Below is a small trained network, with its code and all its weights. Each question gives an input and a class and asks what happens when units are switched off, that is, made to give their printed mean instead of their output.

import numpy as np


def w(rows, s, z=0):
    codes = np.array(rows[::2]) - 128.0
    scale = np.full(codes.shape[1], s)
    scale[-1] = z or s
    return codes * scale


def f(y):
    return np.maximum(y, 0)


def log_softmax(a):
    a = a - a.max(-1, keepdims=True)
    return a - np.log(np.exp(a).sum(-1, keepdims=True))


def net(x, mask):
    res = np.array(x, float).reshape(1, 5) / 4 @ E
    y = f(res @ A[0][:, :-1].T + A[0][:, -1])
    res = res + np.where(mask, y, B[0][:, -1]) @ B[0][:, :-1]
    return log_softmax(res[-1] @ U[:, :-1].T + U[:, -1])


A, B = {}, {}
E = w([
[33,41,72],'x0',
[129,128,129],'x1',
[128,128,129],'x2',
[48,138,238],'x3',
[67,254,78],'x4',
],0.008)
A[0] = w([
[159,63,194,227],'N1',
[180,214,159,96],'N2',
[131,130,123,244],'N3',
[143,99,145,68],'N4',
[195,64,177,45],'N5',
[158,38,168,30],'N6',
[158,68,182,49],'N7',
[167,127,58,98],'N8',
[184,105,19,110],'N9',
[173,166,172,73],'N10',
[47,103,172,128],'N11',
[229,206,200,75],'N12',
[92,151,235,56],'N13',
[180,88,136,55],'N14',
[124,192,47,105],'N15',
[170,104,58,71],'N16',
[191,162,169,57],'N17',
[78,74,72,60],'N18',
[126,62,139,112],'N19',
[199,144,81,97],'N20',
[174,111,153,126],'N21',
[109,183,95,68],'N22',
[172,110,70,65],'N23',
[125,193,122,132],'N24',
[77,142,195,50],'N25',
[13,63,93,58],'N26',
[57,73,78,73],'N27',
[194,67,117,93],'N28',
[87,209,118,82],'N29',
[67,125,129,79],'N30',
[106,60,137,17],'N31',
[141,98,154,86],'N32',
[164,104,151,100],'N33',
[142,42,149,99],'N34',
[80,129,212,71],'N35',
[42,237,132,73],'N36',
[171,112,27,53],'N37',
[91,99,111,218],'N38',
[228,77,149,124],'N39',
[57,252,36,77],'N40',
[159,98,157,84],'N41',
[132,101,58,129],'N42',
[191,148,82,115],'N43',
[34,101,72,77],'N44',
[147,102,134,94],'N45',
],0.012,0.011)
B[0] = w([
[82,154,110,244],'N1',
[176,121,84,181],'N2',
[89,202,91,244],'N3',
[62,85,123,131],'N4',
[100,63,139,155],'N5',
[112,64,137,154],'N6',
[99,73,135,150],'N7',
[130,134,195,163],'N8',
[126,166,194,195],'N9',
[223,75,107,150],'N10',
[153,207,186,194],'N11',
[230,83,76,192],'N12',
[173,137,200,172],'N13',
[112,91,142,138],'N14',
[52,44,138,187],'N15',
[138,150,207,156],'N16',
[208,71,85,148],'N17',
[255,84,86,162],'N18',
[91,107,139,164],'N19',
[141,156,172,163],'N20',
[76,113,111,155],'N21',
[99,52,166,151],'N22',
[135,183,200,148],'N23',
[81,72,104,175],'N24',
[142,150,205,153],'N25',
[223,97,122,191],'N26',
[241,84,120,175],'N27',
[98,96,125,161],'N28',
[97,79,130,173],'N29',
[168,109,135,148],'N30',
[136,87,126,139],'N31',
[113,99,120,138],'N32',
[108,109,124,143],'N33',
[94,92,117,172],'N34',
[172,149,203,169],'N35',
[87,65,144,201],'N36',
[161,134,199,165],'N37',
[128,185,85,227],'N38',
[69,106,112,185],'N39',
[86,49,151,228],'N40',
[114,110,123,141],'N41',
[138,177,166,175],'N42',
[136,174,197,167],'N43',
[193,89,98,181],'N44',
[117,112,130,135],'N45',
],0.0084,0.011)
U = w([
[134,151,191,68],'0',
[59,55,85,40],'1',
[199,100,27,77],'2',
[101,149,70,251],'3',
[97,146,71,243],'4',
[65,212,4,58],'5',
],0.012,0.015)

Each question gives the input, the list of numbers given to net, and the class t.
The units are the neurons (one row each of A and B). Each row of codes is followed by its name. A weight is (code - 128) times the scale printed after its matrix; where a second scale follows, it is the last column's (A, B and U).
mask holds one flag per neuron, in row order. A switched-off neuron (its flag False) gives its mean, the last column of its row in B, instead of its output. The means were averaged over made-up inputs and are rounded, as every weight is.
A unit's drop is (log p(t) with every unit on - log p(t) with that unit switched off) / (log p(t) with every unit on - log p(t) with every unit switched off).
The circuit of an input: a set's keep is (log p(t) with only the set's units on - log p(t) with every unit switched off) / (log p(t) with every unit on - log p(t) with every unit switched off). Starting from the 12 units with the biggest drops (on a tie, the unit counted first), units are removed one at a time, each time the one whose removal leaves the highest keep (on an exact tie, the one counted first), for as long as the keep stays at least 0.8.
units of the circuit, in order: the units of the circuit, biggest drop first
top k neurons: the k neurons with the biggest drops, biggest first
drop when u is switched off: that unit's drop, to one decimal
input [7,5,0,8,-1], class 0: units of the circuit, in order => [N11]
input [-8,4,-1,7,6], class 2: units of the circuit, in order => [N12; N2]
input [2,-3,4,2,5], class 1: units of the circuit, in order => [N40; N36]
input [5,0,0,-3,6], class 1: units of the circuit, in order => [N40; N15]
input [1,0,-3,-3,6], class 1: units of the circuit, in order => [N40; N15]
input [6,1,0,5,-1], class 2: units of the circuit, in order => [N26; N27; N44]
input [5,7,3,7,-2], class 0: top 2 neurons => [N11; N35]
input [2,-7,8,-8,7], class 0: units of the circuit, in order => [N9; N37; N8]
input [0,-5,4,-5,-4], class 0: units of the circuit, in order => [N9; N16]
input [6,6,6,-4,-4], class 2: top 3 neurons => [N18; N27; N26]
input [-8,2,1,-5,7], class 2: top 2 neurons => [N12; N2]
input [-5,2,-6,-7,7], class 0: drop when N9 is switched off => 0.3
input [7,-8,7,-6,8], class 1: drop when N15 is switched off => 0.5
input [-6,2,2,-7,-2], class 0: top neuron => [N43]
input [-8,-6,-6,4,-3], class 2: drop when N12 is switched off => 0.2
